Below is a small trained network, with its code and all its weights. Each question gives an input and a target symbol and asks what happens when units are switched off, that is, made to give their printed mean instead of their output.

import numpy as np


def w(rows, s, z=0):
    codes = np.array(rows[::2]) - 128.0
    scale = np.full(codes.shape[1], s)
    scale[-1] = z or s
    return codes * scale


def f(y):
    return y / 2 * (1 + np.tanh(0.7978845608 * (y + 0.044715 * y**3)))


def softmax(a):
    e = np.exp(a - a.max(-1, keepdims=True))
    return e / e.sum(-1, keepdims=True)


def log_softmax(a):
    a = a - a.max(-1, keepdims=True)
    return a - np.log(np.exp(a).sum(-1, keepdims=True))


def net(x, mask):
    ids = ['ΘΞΠδζφψ'.index(c) for c in x.split()]
    T = len(ids)
    res = E[ids] + P[:T]
    u = 0
    for l in range(2):
        r = res
        for j in range(2):
            rows = slice(4 * j, 4 * j + 4)
            q, k, v = (r @ M[l][rows].T for M in (Q, K, V))
            z = softmax(np.where(np.tri(T) > 0, q @ k.T / 4**0.5, -1e9)) @ v
            o = O[l][rows]
            res = res + np.where(mask[u + j], z, o[:, -1]) @ o[:, :-1]
        u += 2
        y = f(res @ A[l][:, :-1].T + A[l][:, -1])
        res = res + np.where(mask[u : u + 4], y, B[l][:, -1]) @ B[l][:, :-1]
        u += 4
    return log_softmax(res[-1] @ U[:, :-1].T + U[:, -1])


Q, K, V, O, A, B = {}, {}, {}, {}, {}, {}
E = w([
[164,117,231,137],'Θ',
[19,169,141,134],'Ξ',
[127,192,135,220],'Π',
[10,52,41,91],'δ',
[141,58,133,93],'ζ',
[111,57,161,60],'φ',
[178,92,170,153],'ψ',
],0.014)
P = w([
[242,254,84,34],'0',
[57,103,128,95],'1',
[65,108,129,86],'2',
[89,118,125,70],'3',
[99,115,139,64],'4',
[111,105,112,19],'5',
],0.0061)
Q[0] = w([
[201,2,128,152],'L0H1',
[236,213,78,124],'L0H1',
[167,106,35,133],'L0H1',
[32,141,45,172],'L0H1',
[102,66,198,110],'L0H2',
[167,89,140,155],'L0H2',
[140,123,107,113],'L0H2',
[96,141,183,168],'L0H2',
],0.0098)
K[0] = w([
[248,17,130,83],'L0H1',
[156,111,180,221],'L0H1',
[107,54,148,160],'L0H1',
[81,126,79,98],'L0H1',
[159,166,87,51],'L0H2',
[159,106,169,102],'L0H2',
[127,115,117,132],'L0H2',
[133,149,156,121],'L0H2',
],0.013)
V[0] = w([
[82,152,83,253],'L0H1',
[66,101,159,87],'L0H1',
[101,43,113,102],'L0H1',
[51,119,158,116],'L0H1',
[131,119,169,145],'L0H2',
[116,70,102,185],'L0H2',
[237,178,127,114],'L0H2',
[95,126,138,254],'L0H2',
],0.01)
O[0] = w([
[1,94,87,59,71],'L0H1',
[133,195,134,166,253],'L0H1',
[127,96,148,215,182],'L0H1',
[112,208,117,129,247],'L0H1',
[151,101,72,62,110],'L0H2',
[85,55,138,142,71],'L0H2',
[140,102,10,140,31],'L0H2',
[83,144,99,30,49],'L0H2',
],0.0078,0.005)
A[0] = w([
[137,233,53,246,91],'L0N1',
[186,145,171,122,2],'L0N2',
[66,204,53,255,87],'L0N3',
[146,9,86,197,226],'L0N4',
],0.0077,0.0032)
B[0] = w([
[69,236,79,160,205],'L0N1',
[186,141,141,192,159],'L0N2',
[104,111,11,35,254],'L0N3',
[146,169,234,64,184],'L0N4',
],0.012,0.0053)
Q[1] = w([
[144,254,208,147],'L1H1',
[64,86,139,217],'L1H1',
[94,82,167,89],'L1H1',
[178,185,208,102],'L1H1',
[139,126,170,218],'L1H2',
[138,178,132,89],'L1H2',
[142,150,223,68],'L1H2',
[80,39,100,84],'L1H2',
],0.014)
K[1] = w([
[160,223,126,59],'L1H1',
[197,4,30,148],'L1H1',
[132,39,143,76],'L1H1',
[205,221,211,88],'L1H1',
[218,119,84,159],'L1H2',
[103,170,92,106],'L1H2',
[195,83,67,47],'L1H2',
[73,43,221,128],'L1H2',
],0.011)
V[1] = w([
[187,109,113,113],'L1H1',
[122,87,152,249],'L1H1',
[173,137,76,134],'L1H1',
[143,151,215,106],'L1H1',
[148,82,135,41],'L1H2',
[123,158,108,131],'L1H2',
[161,86,83,32],'L1H2',
[92,81,90,148],'L1H2',
],0.014)
O[1] = w([
[116,82,37,105,79],'L1H1',
[90,237,102,190,2],'L1H1',
[143,186,82,92,149],'L1H1',
[170,111,93,238,108],'L1H1',
[109,2,137,164,74],'L1H2',
[127,140,81,168,194],'L1H2',
[68,18,107,229,114],'L1H2',
[114,211,194,154,98],'L1H2',
],0.01,0.02)
A[1] = w([
[47,168,9,101,95],'L1N1',
[175,105,214,156,3],'L1N2',
[32,151,74,143,151],'L1N3',
[163,188,96,164,103],'L1N4',
],0.011,0.0044)
B[1] = w([
[23,68,85,220,223],'L1N1',
[6,78,109,99,185],'L1N2',
[199,133,35,60,157],'L1N3',
[111,210,177,114,255],'L1N4',
],0.011,0.013)
U = w([
[48,130,44,77,136],'Θ',
[138,108,255,37,190],'Ξ',
[62,89,176,163,62],'Π',
[86,119,229,165,103],'δ',
[182,129,167,91,148],'ζ',
[102,150,151,100,2],'φ',
[164,88,115,109,182],'ψ',
],0.0071,0.0044)

Each question gives the input, a string of symbols that net reads in full, and the target symbol t.
The units are the heads (4 rows each of Q, K, V and O) and the neurons (one row each of A and B). Each row of codes is followed by its name. A weight is (code - 128) times the scale printed after its matrix; where a second scale follows, it is the last column's (O, A, B and U).
mask holds one flag per unit, layer by layer, with each layer's heads first. A switched-off unit (its flag False) gives its mean, the last column of its rows in O or B, instead of its output. The means were averaged over made-up inputs and are rounded, as every weight is.
A unit's drop is (log p(t) with every unit on - log p(t) with that unit switched off) / (log p(t) with every unit on - log p(t) with every unit switched off).
The circuit of an input: a set's keep is (log p(t) with only the set's units on - log p(t) with every unit switched off) / (log p(t) with every unit on - log p(t) with every unit switched off). Starting from all 12 units, units are removed one at a time, each time the one whose removal leaves the highest keep (on an exact tie, the one counted first), for as long as the keep stays at least 0.8.
circuit, biggest first: the units of the circuit, biggest drop first
k most important neurons: the k neurons with the biggest drops, biggest first
k most important neurons of layer l: the k neurons of layer l with the biggest drops, biggest first
input Ξ Π φ δ ψ Π, target Ξ: circuit, biggest first -> [L0H1; L1H1; L1N1]
input ψ Π Ξ Θ Ξ φ, target ψ: 2 most important neurons of layer 0 -> [L0N3; L0N4]
input δ δ ψ, target δ: circuit, biggest first -> [L1H1; L0N3; L0H2]
input Π Ξ Ξ ψ, target Π: circuit, biggest first -> [L1H2; L0N3; L0H2]
input Θ ψ Ξ ψ ψ, target Θ: circuit, biggest first -> [L1H1; L0N3; L0H2]
input Θ Θ Ξ φ Θ, target Θ: circuit, biggest first -> [L1H1; L0H2]
input Θ Θ ψ Π ζ, target Θ: circuit, biggest first -> [L1H1; L0H2]
input Π Ξ δ Π, target Ξ: circuit, biggest first -> [L0H1; L1H1; L0N3]
input Θ ψ ψ, target Θ: circuit, biggest first -> [L1H1; L0H2]
input δ δ Ξ Π, target Θ: circuit, biggest first -> [L0N3]
input φ Θ δ Ξ φ δ, target Ξ: circuit, biggest first -> [L0N3; L1H1; L0H1; L1H2]
input φ ψ φ, target φ: 4 most important neurons -> [L1N4; L0N2; L0N3; L1N1]
input ψ Ξ ψ Ξ Ξ, target Ξ: circuit, biggest first -> [L1H1; L0H1; L0N3]
input δ δ ψ δ Ξ Θ, target δ: circuit, biggest first -> [L1H1; L0N3]
input ψ ψ ψ ψ Θ φ, target ψ: 2 most important neurons of layer 0 -> [L0N4; L0N3]
input φ ψ φ Θ, target φ: most important neuron of layer 1 -> [L1N4]
input ζ Θ Θ, target ζ: 2 most important neurons -> [L0N4; L0N3]
input ζ Ξ ψ ψ, target ζ: 3 most important neurons -> [L0N4; L0N3; L0N1]
input φ Π Ξ Ξ ψ Θ, target φ: 3 most important neurons -> [L1N4; L0N3; L0N1]
input φ ψ δ ζ, target φ: 2 most important neurons of layer 0 -> [L0N2; L0N3]
input Θ δ φ, target Θ: most important neuron -> [L0N2]
input ψ Ξ Θ, target ψ: 2 most important neurons -> [L0N3; L0N4]
input φ δ φ φ, target φ: 3 most important neurons -> [L1N4; L0N3; L0N2]
input Ξ Ξ ψ δ Π δ, target Ξ: 2 most important neurons of layer 1 -> [L1N1; L1N2]
